Small tables with named rows and columns. After each table, cells are looked up by row and column.

monofo:
columns: zufid, feruver, zuf, binuzi, tun, mopizet, toreful
zadilim: [71, 68, 73, 88, 75, 79, 60]
mis: [43, 44, 36, 22, 39, 41, 59]
gubu: [71, 65, 73, 90, 74, 80, 59]
novove: [66, 67, 75, 95, 69, 79, 59]
guk: [48, 43, 37, 27, 40, 36, 55]
zefisod: [69, 67, 75, 93, 72, 78, 58]
nug: [74, 68, 71, 84, 80, 82, 61]
gad: [77, 67, 64, 61, 84, 78, 62]
mul: [83, 70, 75, 91, 80, 66, 53]
notaka: [75, 68, 76, 95, 74, 71, 55]
bena: [58, 66, 71, 93, 61, 74, 60]
siz: [73, 69, 73, 88, 77, 80, 60]
gul: [67, 66, 72, 88, 74, 85, 62]
zov: [66, 64, 72, 91, 72, 84, 61]

What is the binuzi of zadilim in monofo?
88
What is the binuzi of guk in monofo?
27
What is the mopizet of mul in monofo?
66
What is the feruver of gad in monofo?
67
What is the zufid of gul in monofo?
67
What is the tun of notaka in monofo?
74
What is the feruver of notaka in monofo?
68
What is the zuf of gul in monofo?
72
What is the tun of nug in monofo?
80
What is the zuf of guk in monofo?
37
What is the feruver of gul in monofo?
66
What is the zuf of nug in monofo?
71
What is the zufid of bena in monofo?
58
What is the feruver of mis in monofo?
44
What is the tun of siz in monofo?
77
What is the toreful of siz in monofo?
60

Table ler
	rirufet	gil	nufolab	dip	kavuput
mot	825	841	470	578	415
rezom	682	640	412	552	539
duv	207	342	821	508	777
lokubu	991	841	176	424	266
keguta	246	491	919	674	716
sefis	474	591	679	612	699
tabado	105	366	909	609	789
posa	254	522	802	520	590
mipal	803	783	363	480	312
nesu	715	705	503	615	456
zukebub	260	350	817	594	762
pif	665	670	425	425	439

rezom, kavuput => 539
rezom, rirufet => 682
tabado, gil => 366
tabado, nufolab => 909
zukebub, nufolab => 817
keguta, kavuput => 716
Row with the largest rirufet: lokubu

zifad =
,piv,mepigi,diziv,bos,tidatov,gid,miv
kabu,107,132,62,69,149,140,160
kefatob,100,152,55,115,134,90,132
pum,142,140,94,246,147,191,160
vukine,109,178,114,204,176,124,162
naduvid,108,142,113,136,123,127,140
per,118,126,133,150,118,163,115
zopin,55,171,145,37,146,121,221

diziv of naduvid: 113
gid of kefatob: 90
tidatov of kefatob: 134
gid of naduvid: 127
piv of vukine: 109
piv of per: 118
tidatov of zopin: 146
Which row has the largest piv? pum

momemi:
,sen,tisa,zezuv,nemob,dipiz,beronuf,losase
fov,24,134,111,37,30,99,66
pupap,41,115,100,2,87,91,75
fos,100,148,162,117,64,74,60
difi,95,77,208,79,113,59,165
zifife,36,66,140,37,67,105,34
mokoteg,127,124,187,97,124,52,147

losase of fos is 60
sen of difi is 95
losase of zifife is 34
sen of zifife is 36
tisa of fov is 134
nemob of fov is 37
beronuf of fov is 99
sen of mokoteg is 127
beronuf of mokoteg is 52
dipiz of pupap is 87
nemob of mokoteg is 97
zezuv of mokoteg is 187
zezuv of pupap is 100
dipiz of difi is 113
losase of pupap is 75
beronuf of zifife is 105
nemob of zifife is 37
beronuf of fos is 74

mit:
cols = tev, veku, renor, niv, daz, gilanam, zife, pupipov, surala
kep: [509, 443, 574, 602, 604, 485, 497, 527, 497]
vepovu: [456, 328, 319, 6, 274, 488, 369, 715, 369]
fegod: [699, 594, 503, 819, 569, 117, 697, 770, 697]
vogura: [617, 644, 607, 473, 456, 600, 521, 603, 521]
nitiz: [489, 445, 633, 575, 511, 681, 617, 474, 617]
tav: [541, 533, 534, 544, 480, 686, 542, 519, 542]
gamav: [551, 494, 566, 574, 490, 570, 525, 593, 525]
zemum: [673, 588, 500, 777, 565, 184, 672, 732, 672]
bagiz: [576, 549, 524, 614, 543, 424, 577, 594, 577]
zad: [327, 643, 538, 631, 500, 503, 791, 402, 791]

What is the gilanam of nitiz in mit?
681
What is the gilanam of vepovu in mit?
488
What is the renor of vogura in mit?
607
What is the zife of vogura in mit?
521
What is the renor of fegod in mit?
503
What is the gilanam of zemum in mit?
184
What is the veku of bagiz in mit?
549
What is the pupipov of tav in mit?
519
What is the renor of nitiz in mit?
633
What is the renor of zemum in mit?
500

Table vadit
	mos	nuber	felubol	mulufol	zasunab	tedub
naf	0.531	0.021	0.622	0.815	0.460	0.547
vumonab	0.531	0.331	0.432	0.236	0.460	0.308
dadag	0.531	0.318	0.439	0.239	0.460	0.307
losan	0.531	0.100	0.622	0.814	0.460	0.547
res	0.626	0.021	0.622	0.814	0.396	0.730

vumonab, mos -> 0.531
naf, mos -> 0.531
losan, felubol -> 0.622
res, nuber -> 0.021
vumonab, zasunab -> 0.460
losan, nuber -> 0.100
naf, nuber -> 0.021
dadag, mulufol -> 0.239
res, tedub -> 0.730
res, felubol -> 0.622
vumonab, nuber -> 0.331
dadag, mos -> 0.531
naf, tedub -> 0.547

gul =
           koz  fesunup    bof   befo    sot   fota    les    ris
fibefir   5219     1418   2878  -1259   1411  -4508   6512  -1536
nuzu     -2938    -5705   6129    624  -6140   5121  -3275   2496
kir       1771    -2253   5998    746   7895   1680   6866   6480
tivefo    1472    -6667  -6042   -317   -668   5621   5102  -4246
puze       757     6987   1848  -4142   2649    505   2517   7912
rar       6798    -7517  -3488   4700  -3620   1362   -838  -2655
dopamim   1307    -1916    812    230  -5957  -1299  -7180  -2325

ris of dopamim: -2325
les of fibefir: 6512
bof of kir: 5998
ris of puze: 7912
sot of rar: -3620
fota of nuzu: 5121
sot of tivefo: -668
sot of nuzu: -6140
fesunup of tivefo: -6667
Row with the largest koz: rar

rulugu:
       zetikos    luz   gazo
barat      9.1   11.8   41.6
zuv      -53.5  -69.6  -94.5
git        0.7   15.5   59.6

gazo of zuv: -94.5
gazo of barat: 41.6
zetikos of git: 0.7
luz of zuv: -69.6
zetikos of barat: 9.1
gazo of git: 59.6
luz of git: 15.5
zetikos of zuv: -53.5
luz of barat: 11.8

Table bal
	nini	saguban	vutotus	dape	nopig	zaput	vum	bof	sanulig
donugup	67.4	49.3	72.1	80.2	74.5	39.1	30.4	61.7	22.9
mobaku	35.6	38.3	50.8	64.2	85.2	43.3	63.6	63.7	39.4
letiz	60.1	38.3	45.8	33.9	69.4	54.4	51.2	34.2	57.2
kazabi	55.5	46.6	70.1	11.2	53.9	68.4	89.6	67.4	47.4
rasaze	70.2	85.0	77.1	56.3	72.0	45.0	35.7	28.5	26.5
bol	69.5	33.2	29.9	63.4	63.8	75.5	57.6	33.4	35.0
viv	45.2	41.0	78.4	72.8	60.9	14.7	57.6	36.5	57.7
sumirur	74.3	61.4	33.3	23.1	85.7	54.5	71.8	47.1	44.5
vodapu	59.1	27.3	70.4	43.4	88.9	19.1	74.7	57.4	47.7
nemul	98.2	60.9	56.3	59.4	71.7	57.5	37.8	69.5	54.7
sutofof	35.6	29.4	74.8	22.8	91.4	49.2	32.7	52.7	53.0
sen	53.2	62.3	63.3	26.5	69.9	47.4	75.1	30.2	39.5
gutavam	54.2	10.5	30.4	82.4	60.0	67.3	85.3	24.3	65.2
naregi	36.0	46.5	45.2	89.9	60.2	74.5	58.6	35.6	30.2

What is the dape of kazabi in bal? 11.2
What is the nopig of letiz in bal? 69.4
What is the nopig of viv in bal? 60.9
What is the sanulig of sen in bal? 39.5
What is the dape of donugup in bal? 80.2
What is the bof of sumirur in bal? 47.1
What is the zaput of bol in bal? 75.5
What is the bof of viv in bal? 36.5
What is the bof of sutofof in bal? 52.7
What is the vutotus of sumirur in bal? 33.3
What is the saguban of sen in bal? 62.3
What is the dape of rasaze in bal? 56.3
What is the vum of nemul in bal? 37.8

Table potivek
cols = gunomu, lilov, vedos
riz: [0.34, -0.43, 0.24]
zos: [-0.98, 0.69, -0.55]
fevir: [0.37, -0.47, 0.28]
demob: [0.40, -0.48, 0.31]
kir: [-0.65, 0.31, -0.37]
nelise: [-0.68, 0.37, -0.32]
bopef: [0.41, -0.48, 0.30]
kaliviv: [0.35, -0.45, 0.27]
sumu: [0.42, -0.47, 0.30]

sumu, lilov -> -0.47
demob, vedos -> 0.31
demob, lilov -> -0.48
fevir, gunomu -> 0.37
riz, lilov -> -0.43
kir, gunomu -> -0.65

Table nogop
fields: dapasis, gikivot, mib, padeg, lif, feradap, suvod, gedusa, nor, sanu
fut: [52.27, 64.80, 46.67, 47.40, 52.64, 52.48, 51.07, 44.66, 52.15, 56.05]
fak: [50.40, 45.85, 45.85, 55.27, 38.45, 48.13, 60.07, 58.07, 58.79, 65.91]
vimotuz: [49.00, 17.33, 47.10, 43.19, 35.10, 48.33, 59.77, 50.31, 67.18, 45.65]
tinag: [50.91, 28.85, 43.34, 47.24, 58.85, 53.72, 41.18, 42.48, 9.57, 48.86]
lizu: [41.59, 19.46, 38.61, 46.55, 41.77, 50.96, 33.89, 46.53, 63.11, 44.41]
ket: [49.91, 80.58, 32.00, 49.33, 45.12, 51.92, 29.79, 36.66, 54.64, 49.89]
dib: [49.18, 46.91, 53.41, 43.46, 54.10, 52.18, 44.55, 41.90, 59.39, 67.00]
siz: [52.87, 66.67, 36.10, 52.20, 47.30, 48.05, 88.09, 70.17, 52.77, 51.05]
sozif: [45.08, 49.28, 66.04, 50.17, 51.28, 46.60, 78.94, 55.31, 53.75, 47.05]
fibedat: [50.12, 36.72, 54.97, 58.34, 43.29, 44.58, 55.90, 39.70, 20.76, 52.08]
zofe: [49.81, 54.82, 45.45, 55.68, 35.50, 53.10, 66.27, 48.06, 64.90, 48.07]
vak: [49.33, 34.80, 38.25, 51.32, 47.98, 53.92, 49.14, 62.11, 50.51, 51.69]

ket, mib => 32.00
fibedat, lif => 43.29
siz, nor => 52.77
tinag, dapasis => 50.91
lizu, padeg => 46.55
siz, gedusa => 70.17
fut, mib => 46.67
sozif, gedusa => 55.31
fak, lif => 38.45
zofe, padeg => 55.68
vak, gikivot => 34.80
vak, padeg => 51.32
tinag, suvod => 41.18
fak, feradap => 48.13
ket, gikivot => 80.58
siz, mib => 36.10
tinag, lif => 58.85
sozif, mib => 66.04
fibedat, nor => 20.76

